Below is a small trained network, with its code and all its weights. Each question gives an input and a class and asks what happens when units are switched off, that is, made to give their printed mean instead of their output.

import numpy as np


def w(rows, s, z=0):
    codes = np.array(rows[::2]) - 128.0
    scale = np.full(codes.shape[1], s)
    scale[-1] = z or s
    return codes * scale


def f(y):
    return y / 2 * (1 + np.tanh(0.7978845608 * (y + 0.044715 * y**3)))


def log_softmax(a):
    a = a - a.max(-1, keepdims=True)
    return a - np.log(np.exp(a).sum(-1, keepdims=True))


def net(x, mask):
    res = np.array(x, float).reshape(1, 2) / 4 @ E
    y = f(res @ A[0][:, :-1].T + A[0][:, -1])
    res = res + np.where(mask, y, B[0][:, -1]) @ B[0][:, :-1]
    return log_softmax(res[-1] @ U[:, :-1].T + U[:, -1])


A, B = {}, {}
E = w([
[81,27,199],'x0',
[117,233,255],'x1',
],0.0088)
A[0] = w([
[136,247,17,92],'N0',
[97,95,42,71],'N1',
[126,106,89,254],'N2',
[151,131,148,238],'N3',
[156,65,59,65],'N4',
[123,194,213,28],'N5',
[109,43,187,79],'N6',
[106,42,187,65],'N7',
],0.013,0.0071)
B[0] = w([
[214,13,141,254],'N0',
[193,227,119,183],'N1',
[10,136,172,217],'N2',
[16,112,150,199],'N3',
[170,225,81,190],'N4',
[182,231,38,207],'N5',
[218,63,85,182],'N6',
[254,88,135,179],'N7',
],0.02,0.0094)
U = w([
[218,13,128,87],'0',
[147,241,76,63],'1',
[2,87,200,254],'2',
],0.0096,0.0058)

Each question gives the input, the list of numbers given to net, and the class t.
The units are the neurons (one row each of A and B). Each row of codes is followed by its name. A weight is (code - 128) times the scale printed after its matrix; where a second scale follows, it is the last column's (A, B and U).
mask holds one flag per neuron, in row order. A switched-off neuron (its flag False) gives its mean, the last column of its row in B, instead of its output. The means were averaged over made-up inputs and are rounded, as every weight is.
A unit's drop is (log p(t) with every unit on - log p(t) with that unit switched off) / (log p(t) with every unit on - log p(t) with every unit switched off).
The circuit of an input: a set's keep is (log p(t) with only the set's units on - log p(t) with every unit switched off) / (log p(t) with every unit on - log p(t) with every unit switched off). Starting from all 8 units, units are removed one at a time, each time the one whose removal leaves the highest keep (on an exact tie, the one counted first), for as long as the keep stays at least 0.8.
circuit, biggest first: the units of the circuit, biggest drop first
unit that matters most: the unit with the biggest drop
k most important neurons: the k neurons with the biggest drops, biggest first
drop of u: that unit's drop, to one decimal
input [-8,7], class 0: unit that matters most : N0
input [-6,6], class 0: 4 most important neurons : [N0 N4 N1 N2]
input [3,-1], class 2: circuit, biggest first : [N0 N5]
input [2,-2], class 2: circuit, biggest first : [N0 N5]
input [3,6], class 1: 2 most important neurons : [N5 N0]
input [0,-4], class 1: 4 most important neurons : [N4 N1 N0 N3]
input [6,-7], class 1: 4 most important neurons : [N4 N0 N1 N2]
input [-5,5], class 0: 3 most important neurons : [N0 N4 N1]
input [-5,-6], class 1: 2 most important neurons : [N4 N1]
input [2,5], class 1: 2 most important neurons : [N5 N0]
input [1,4], class 1: 2 most important neurons : [N2 N5]
input [-4,-7], class 1: 2 most important neurons : [N4 N1]
input [-1,3], class 2: 2 most important neurons : [N4 N1]
input [2,-1], class 2: most important neuron : [N0]
input [6,8], class 1: drop of N0 : 1.5
input [-6,3], class 0: drop of N0 : 0.4
input [2,6], class 1: drop of N5 : 1.4
input [-6,-1], class 0: drop of N0 : 2.0
